Below is a small trained network, with its code and all its weights. Each question gives an input and a class and asks what happens when units are switched off, that is, made to give their printed mean instead of their output.

import numpy as np


def w(rows, s, z=0):
    codes = np.array(rows[::2]) - 128.0
    scale = np.full(codes.shape[1], s)
    scale[-1] = z or s
    return codes * scale


def norm(h):
    return h / np.sqrt((h * h).mean(-1, keepdims=True) + 1e-5)


def f(y):
    return y / 2 * (1 + np.tanh(0.7978845608 * (y + 0.044715 * y**3)))


def log_softmax(a):
    a = a - a.max(-1, keepdims=True)
    return a - np.log(np.exp(a).sum(-1, keepdims=True))


def net(x, mask):
    res = np.array(x, float).reshape(1, 2) / 4 @ E
    u = 0
    for l in range(3):
        y = f(norm(res) @ A[l][:, :-1].T + A[l][:, -1])
        res = res + np.where(mask[u : u + 5], y, B[l][:, -1]) @ B[l][:, :-1]
        u += 5
    return log_softmax(norm(res)[-1] @ U[:, :-1].T + U[:, -1])


A, B = {}, {}
E = w([
[194,90,117,34,51],'x0',
[254,112,222,149,176],'x1',
],0.0055)
A[0] = w([
[198,190,58,3,94,252],'L0N0',
[82,2,135,238,130,95],'L0N1',
[40,61,144,110,133,230],'L0N2',
[230,174,130,138,194,144],'L0N3',
[112,182,158,247,108,93],'L0N4',
],0.0056,0.0017)
B[0] = w([
[111,140,124,190,138,252],'L0N0',
[144,111,115,148,120,151],'L0N1',
[167,159,188,175,110,189],'L0N2',
[30,117,193,145,98,196],'L0N3',
[158,63,1,181,105,179],'L0N4',
],0.0065,0.0035)
A[1] = w([
[114,133,118,91,160,6],'L1N0',
[201,65,160,190,173,126],'L1N1',
[53,176,77,60,139,37],'L1N2',
[219,81,69,2,42,34],'L1N3',
[161,100,132,11,72,210],'L1N4',
],0.0064,0.0018)
B[1] = w([
[121,114,78,72,207,75],'L1N0',
[139,126,96,2,113,252],'L1N1',
[161,75,211,23,217,183],'L1N2',
[92,119,93,248,181,237],'L1N3',
[51,133,48,207,197,224],'L1N4',
],0.007,0.0025)
A[2] = w([
[172,222,80,73,185,3],'L2N0',
[73,163,67,93,112,100],'L2N1',
[68,160,58,81,119,128],'L2N2',
[137,157,70,146,195,62],'L2N3',
[109,150,98,127,1,98],'L2N4',
],0.0091,0.0037)
B[2] = w([
[143,255,120,180,166,80],'L2N0',
[178,77,157,98,135,223],'L2N1',
[216,101,233,68,102,252],'L2N2',
[161,153,47,181,160,187],'L2N3',
[29,226,163,134,98,192],'L2N4',
],0.0086,0.003)
U = w([
[191,42,227,50,111,211],'0',
[132,94,12,255,146,215],'1',
[38,237,146,126,20,158],'2',
[174,211,55,65,140,8],'3',
[169,212,59,65,158,2],'4',
[176,220,53,61,161,2],'5',
],0.012,0.0049)

Each question gives the input, the list of numbers given to net, and the class t.
The units are the neurons (one row each of A and B). Each row of codes is followed by its name. A weight is (code - 128) times the scale printed after its matrix; where a second scale follows, it is the last column's (A, B and U).
mask holds one flag per neuron, layer by layer. A switched-off neuron (its flag False) gives its mean, the last column of its row in B, instead of its output. The means were averaged over made-up inputs and are rounded, as every weight is.
A unit's drop is (log p(t) with every unit on - log p(t) with that unit switched off) / (log p(t) with every unit on - log p(t) with every unit switched off).
The circuit of an input: a set's keep is (log p(t) with only the set's units on - log p(t) with every unit switched off) / (log p(t) with every unit on - log p(t) with every unit switched off). Starting from the 12 units with the biggest drops (on a tie, the unit counted first), units are removed one at a time, each time the one whose removal leaves the highest keep (on an exact tie, the one counted first), for as long as the keep stays at least 0.8.
units of the circuit, in order: the units of the circuit, biggest drop first
k most important neurons: the k neurons with the biggest drops, biggest first
top k neurons in layer l: the k neurons of layer l with the biggest drops, biggest first
drop when u is switched off: that unit's drop, to one decimal
input [7,-7], class 0: units of the circuit, in order	(L2N2)
input [6,5], class 1: units of the circuit, in order	(L1N4, L1N3)
input [4,-5], class 0: 2 most important neurons	(L0N0, L1N2)
input [-3,3], class 2: 4 most important neurons	(L1N4, L1N2, L0N3, L1N3)
input [3,3], class 2: 2 most important neurons	(L1N2, L0N3)
input [-2,2], class 2: 4 most important neurons	(L0N3, L1N2, L1N4, L2N4)
input [-2,-2], class 2: 4 most important neurons	(L1N3, L0N2, L1N4, L2N4)
input [-3,-1], class 2: top 3 neurons in layer 1	(L1N4, L1N3, L1N2)
input [-1,3], class 2: 4 most important neurons	(L1N2, L0N3, L2N2, L2N1)
input [8,-8], class 0: 2 most important neurons	(L2N2, L1N2)
input [-4,-5], class 0: 2 most important neurons	(L1N3, L0N0)
input [4,0], class 1: top 2 neurons in layer 0	(L0N3, L0N2)
input [-6,-8], class 0: 2 most important neurons	(L2N2, L1N2)
input [7,-4], class 1: units of the circuit, in order	(L1N3)
input [0,2], class 2: 2 most important neurons	(L0N3, L1N2)
input [1,0], class 2: drop when L0N0 is switched off	1.1
input [3,0], class 2: drop when L0N0 is switched off	1.0
input [1,-6], class 0: drop when L2N1 is switched off	0.0
